Below is a small trained network, with its code and all its weights. Each question gives an input and a class and asks what happens when units are switched off, that is, made to give their printed mean instead of their output.

import numpy as np


def w(rows, s, z=0):
    codes = np.array(rows[::2]) - 128.0
    scale = np.full(codes.shape[1], s)
    scale[-1] = z or s
    return codes * scale


def f(y):
    return np.maximum(y, 0)


def log_softmax(a):
    a = a - a.max(-1, keepdims=True)
    return a - np.log(np.exp(a).sum(-1, keepdims=True))


def net(x, mask):
    res = np.array(x, float).reshape(1, 4) / 4 @ E
    y = f(res @ A[0][:, :-1].T + A[0][:, -1])
    res = res + np.where(mask, y, B[0][:, -1]) @ B[0][:, :-1]
    return log_softmax(res[-1] @ U[:, :-1].T + U[:, -1])


A, B = {}, {}
E = w([
[64,209,228,76],'x0',
[1,63,155,214],'x1',
[229,137,212,242],'x2',
[170,7,214,36],'x3',
],0.0097)
A[0] = w([
[125,180,93,191,105],'n1',
[169,116,141,175,66],'n2',
[122,159,109,146,36],'n3',
[89,182,59,150,121],'n4',
[59,99,120,192,58],'n5',
[113,171,166,118,34],'n6',
[114,172,115,150,38],'n7',
[179,162,103,96,7],'n8',
[127,160,60,34,194],'n9',
[70,187,200,111,109],'n10',
[134,133,155,192,137],'n11',
[110,162,164,112,20],'n12',
[158,92,58,168,60],'n13',
[52,106,112,96,103],'n14',
[74,155,110,192,81],'n15',
[102,57,93,188,56],'n16',
[202,178,173,164,73],'n17',
[245,107,8,108,88],'n18',
[130,189,94,167,89],'n19',
[73,190,205,138,80],'n20',
[125,137,231,222,128],'n21',
[83,138,101,90,23],'n22',
[146,26,93,142,65],'n23',
[198,163,130,120,89],'n24',
[39,112,15,61,83],'n25',
[105,163,84,164,89],'n26',
[199,85,149,52,56],'n27',
[55,94,134,166,24],'n28',
[159,136,160,162,7],'n29',
[120,45,60,198,64],'n30',
[219,175,172,144,107],'n31',
[157,205,80,131,81],'n32',
[196,108,141,203,96],'n33',
[97,155,207,83,61],'n34',
[136,91,73,149,28],'n35',
[130,132,166,169,61],'n36',
[192,197,83,105,48],'n37',
[87,117,53,87,3],'n38',
[150,91,84,160,11],'n39',
[91,97,74,86,11],'n40',
[184,172,93,89,11],'n41',
[148,56,71,123,114],'n42',
[114,48,173,118,38],'n43',
[143,177,131,73,75],'n44',
[154,180,145,91,75],'n45',
[46,90,166,210,14],'n46',
[155,202,78,130,63],'n47',
],0.014,0.0079)
B[0] = w([
[191,105,184,79,202],'n1',
[157,109,85,104,170],'n2',
[149,95,151,91,143],'n3',
[175,116,164,104,210],'n4',
[62,123,148,142,198],'n5',
[135,177,112,67,147],'n6',
[142,116,146,78,152],'n7',
[49,109,130,146,160],'n8',
[162,87,89,193,235],'n9',
[141,195,109,98,196],'n10',
[167,93,73,160,192],'n11',
[127,180,128,64,142],'n12',
[123,187,125,90,187],'n13',
[147,94,101,154,186],'n14',
[131,97,162,103,198],'n15',
[68,157,129,125,190],'n16',
[167,116,86,134,197],'n17',
[69,193,133,119,250],'n18',
[167,109,160,83,187],'n19',
[135,194,121,97,191],'n20',
[150,113,80,139,240],'n21',
[147,114,84,106,156],'n22',
[132,157,139,98,191],'n23',
[67,111,113,176,180],'n24',
[187,109,91,152,241],'n25',
[163,104,156,98,182],'n26',
[139,76,193,84,201],'n27',
[9,91,125,160,179],'n28',
[156,105,88,106,149],'n29',
[119,188,129,104,213],'n30',
[119,94,87,150,208],'n31',
[135,98,172,78,189],'n32',
[163,119,93,119,212],'n33',
[134,176,125,83,175],'n34',
[117,166,127,93,157],'n35',
[123,97,106,115,157],'n36',
[49,107,142,151,191],'n37',
[162,111,96,126,173],'n38',
[124,178,119,75,157],'n39',
[165,107,89,105,164],'n40',
[21,103,131,142,171],'n41',
[138,174,138,108,191],'n42',
[165,73,189,58,174],'n43',
[68,142,110,136,166],'n44',
[32,151,130,164,162],'n45',
[18,92,127,166,211],'n46',
[107,93,154,118,183],'n47',
],0.012,0.015)
U = w([
[176,84,2,135,92],'0',
[65,105,123,143,135],'1',
[177,72,222,75,99],'2',
[135,244,86,95,86],'3',
[177,126,106,170,251],'4',
[173,140,153,184,112],'5',
],0.016,0.029)

Each question gives the input, the list of numbers given to net, and the class t.
The units are the neurons (one row each of A and B). Each row of codes is followed by its name. A weight is (code - 128) times the scale printed after its matrix; where a second scale follows, it is the last column's (A, B and U).
mask holds one flag per neuron, in row order. A switched-off neuron (its flag False) gives its mean, the last column of its row in B, instead of its output. The means were averaged over made-up inputs and are rounded, as every weight is.
A unit's drop is (log p(t) with every unit on - log p(t) with that unit switched off) / (log p(t) with every unit on - log p(t) with every unit switched off).
The circuit of an input: a set's keep is (log p(t) with only the set's units on - log p(t) with every unit switched off) / (log p(t) with every unit on - log p(t) with every unit switched off). Starting from the 12 units with the biggest drops (on a tie, the unit counted first), units are removed one at a time, each time the one whose removal leaves the highest keep (on an exact tie, the one counted first), for as long as the keep stays at least 0.8.
circuit, biggest first: the units of the circuit, biggest drop first
most important unit: the unit with the biggest drop
top k neurons: the k neurons with the biggest drops, biggest first
drop of u: that unit's drop, to one decimal
input [-6,-6,-5,8], class 2: circuit, biggest first -> [n27]
input [-5,3,1,5], class 2: top 2 neurons -> [n43, n10]
input [3,-1,7,-7], class 0: top 2 neurons -> [n21, n17]
input [8,6,3,-1], class 3: top 2 neurons -> [n20, n10]
input [8,-7,1,7], class 3: top 2 neurons -> [n34, n10]
input [-5,4,4,4], class 3: top 2 neurons -> [n30, n9]
input [-1,-4,3,-2], class 1: top 2 neurons -> [n25, n37]
input [-5,-2,2,5], class 2: top 3 neurons -> [n27, n10, n43]
input [3,1,-1,1], class 4: top 2 neurons -> [n18, n30]
input [-5,-5,-2,-5], class 1: top 3 neurons -> [n18, n37, n41]
input [-4,1,5,5], class 0: top 2 neurons -> [n1, n33]
input [-8,8,-1,7], class 1: top 4 neurons -> [n46, n28, n16, n43]
input [6,-1,-4,5], class 3: top 2 neurons -> [n10, n34]
input [-2,4,-6,8], class 2: circuit, biggest first -> [n43]
input [-8,8,-2,5], class 1: top 2 neurons -> [n46, n28]
input [-6,-2,1,-6], class 2: top 2 neurons -> [n1, n32]
input [5,5,-8,7], class 0: drop of n5 -> 0.0
input [0,-4,1,-4], class 1: drop of n27 -> 0.3
input [3,3,-3,3], class 4: drop of n21 -> 0.1
input [-2,-1,-2,-2], class 4: drop of n21 -> 0.1
input [8,0,6,-1], class 3: most important unit -> n20
